Here is a tiny trained network, its code and every weight. The questions are about switching its units off for an input and a target symbol, where a switched-off unit gives its printed mean instead of its output.

import numpy as np


def w(rows, s, z=0):
    codes = np.array(rows[::2]) - 128.0
    scale = np.full(codes.shape[1], s)
    scale[-1] = z or s
    return codes * scale


def norm(h):
    return h / np.sqrt((h * h).mean(-1, keepdims=True) + 1e-5)


def f(y):
    return np.maximum(y, 0)


def softmax(a):
    e = np.exp(a - a.max(-1, keepdims=True))
    return e / e.sum(-1, keepdims=True)


def log_softmax(a):
    a = a - a.max(-1, keepdims=True)
    return a - np.log(np.exp(a).sum(-1, keepdims=True))


def net(x, mask):
    ids = ['ΘΠΩαβεζηλμστψ'.index(c) for c in x.split()]
    T = len(ids)
    res = E[ids] + P[:T]
    r = norm(res)
    for j in range(2):
        rows = slice(2 * j, 2 * j + 2)
        q, k, v = (r @ M[0][rows].T for M in (Q, K, V))
        z = softmax(np.where(np.tri(T) > 0, q @ k.T / 2**0.5, -1e9)) @ v
        o = O[0][rows]
        res = res + np.where(mask[j], z, o[:, -1]) @ o[:, :-1]
    y = f(norm(res) @ A[0][:, :-1].T + A[0][:, -1])
    res = res + np.where(mask[2:6], y, B[0][:, -1]) @ B[0][:, :-1]
    return log_softmax(norm(res)[-1] @ U[:, :-1].T + U[:, -1])


Q, K, V, O, A, B = {}, {}, {}, {}, {}, {}
E = w([
[121,139,121,132,187],'Θ',
[141,117,120,61,135],'Π',
[177,147,85,186,144],'Ω',
[219,137,178,202,160],'α',
[135,81,126,62,96],'β',
[132,139,122,144,201],'ε',
[161,140,130,139,38],'ζ',
[171,174,66,169,125],'η',
[146,85,138,61,73],'λ',
[117,115,151,249,83],'μ',
[117,97,122,42,91],'σ',
[162,137,120,60,134],'τ',
[72,168,115,180,110],'ψ',
],0.02)
P = w([
[178,216,210,72,254],'0',
[206,173,127,143,177],'1',
[194,156,146,134,164],'2',
[182,147,148,129,147],'3',
[146,134,92,136,174],'4',
[137,118,90,135,164],'5',
[118,111,84,134,145],'6',
[109,97,84,130,140],'7',
[107,77,79,135,124],'8',
[81,70,65,121,127],'9',
[85,80,65,118,121],'10',
],0.0088)
Q[0] = w([
[109,181,122,190,167],'head 0',
[182,175,3,161,86],'head 0',
[61,92,205,159,121],'head 1',
[124,95,5,202,67],'head 1',
],0.014)
K[0] = w([
[25,104,136,139,161],'head 0',
[51,62,116,138,1],'head 0',
[199,146,150,165,235],'head 1',
[36,7,85,184,43],'head 1',
],0.011)
V[0] = w([
[115,113,39,100,161],'head 0',
[4,176,145,119,143],'head 0',
[137,181,154,93,85],'head 1',
[142,186,64,179,110],'head 1',
],0.014)
O[0] = w([
[191,132,83,128,184,63],'head 0',
[156,223,50,94,81,3],'head 0',
[165,76,5,62,97,219],'head 1',
[166,174,169,64,114,254],'head 1',
],0.013,0.0083)
A[0] = w([
[107,196,202,224,144,66],'neuron 0',
[135,33,150,50,67,188],'neuron 1',
[219,68,169,151,7,36],'neuron 2',
[57,160,70,182,134,255],'neuron 3',
],0.012,0.0048)
B[0] = w([
[40,101,72,86,117,136],'neuron 0',
[137,76,84,50,115,253],'neuron 1',
[173,185,2,115,194,210],'neuron 2',
[171,148,149,182,101,139],'neuron 3',
],0.017,0.018)
U = w([
[84,190,110,151,217,59],'Θ',
[127,130,135,168,162,97],'Π',
[97,142,183,112,214,114],'Ω',
[86,94,203,119,137,254],'α',
[145,102,149,213,122,162],'β',
[61,172,116,139,217,70],'ε',
[151,86,68,69,127,135],'ζ',
[224,156,219,95,195,63],'η',
[131,94,129,200,115,128],'λ',
[8,153,93,160,118,144],'μ',
[151,110,113,204,112,86],'σ',
[125,135,143,146,153,62],'τ',
[162,206,162,134,30,179],'ψ',
],0.015,0.0076)

Each question gives the input, a string of symbols that net reads in full, and the target symbol t.
The units are the heads (2 rows each of Q, K, V and O) and the neurons (one row each of A and B). Each row of codes is followed by its name. A weight is (code - 128) times the scale printed after its matrix; where a second scale follows, it is the last column's (O, A, B and U).
mask holds one flag per unit, heads first, then neurons. A switched-off unit (its flag False) gives its mean, the last column of its rows in O or B, instead of its output. The means were averaged over made-up inputs and are rounded, as every weight is.
A unit's drop is (log p(t) with every unit on - log p(t) with that unit switched off) / (log p(t) with every unit on - log p(t) with every unit switched off).
The circuit of an input: a set's keep is (log p(t) with only the set's units on - log p(t) with every unit switched off) / (log p(t) with every unit on - log p(t) with every unit switched off). Starting from all 6 units, units are removed one at a time, each time the one whose removal leaves the highest keep (on an exact tie, the one counted first), for as long as the keep stays at least 0.8.
circuit, biggest first: the units of the circuit, biggest drop first
most important unit: the unit with the biggest drop
k most important neurons: the k neurons with the biggest drops, biggest first
which heads matter: for each layer, one digit per head in row order, 1 if its drop is at least 0.15 and else 0, layers parted by /
drop of u: that unit's drop, to one decimal
input ζ μ η, target μ: most important unit	neuron 0
input τ Θ ζ ψ ψ ζ ψ ζ ψ Θ, target ψ: circuit, biggest first	(head 0; neuron 1; neuron 2; head 1)
input ε Θ Θ η, target η: circuit, biggest first	(head 1; neuron 1; head 0)
input ζ ψ ψ η η Θ λ μ η, target μ: circuit, biggest first	(neuron 0; head 1; neuron 1)
input Ω ζ ζ ε, target Ω: which heads matter	01
input ψ ζ ε, target ψ: circuit, biggest first	(head 0; neuron 1; neuron 2)
input ζ α ζ ζ ζ η ψ ψ α η α, target ψ: which heads matter	10
input Ω Θ ζ ψ ζ ψ η η, target ψ: circuit, biggest first	(head 0; neuron 1; neuron 2)
input ε ζ ζ Θ, target Θ: 3 most important neurons	(neuron 1; neuron 0; neuron 3)
input μ η ε α Π η Π η ζ ψ η, target ψ: circuit, biggest first	(head 0; neuron 1; neuron 2; head 1)
input α η α, target α: which heads matter	11
input ζ ψ ζ β Θ α τ Π η, target β: circuit, biggest first	(head 1; neuron 1; neuron 2)
input ψ ζ Θ, target ψ: circuit, biggest first	(head 0; neuron 1; neuron 2)
input Θ ζ ζ Θ, target Θ: 3 most important neurons	(neuron 1; neuron 0; neuron 2)
input η η α ε, target η: circuit, biggest first	(neuron 1; neuron 2; head 1)
input ε ε ε, target ε: circuit, biggest first	(head 1; neuron 1)
input η ζ ψ Θ, target η: circuit, biggest first	(neuron 1; neuron 2; head 1)
input η Π η α Ω, target Ω: which heads matter	11
input ζ Ω ζ ψ, target ψ: which heads matter	10
input σ η η ε η η η Θ Θ, target η: most important unit	head 0
input Θ ε ζ Π ψ Θ β η ψ Π, target α: drop of neuron 3	0.0
input ζ ε η ψ μ, target μ: drop of neuron 0	0.9
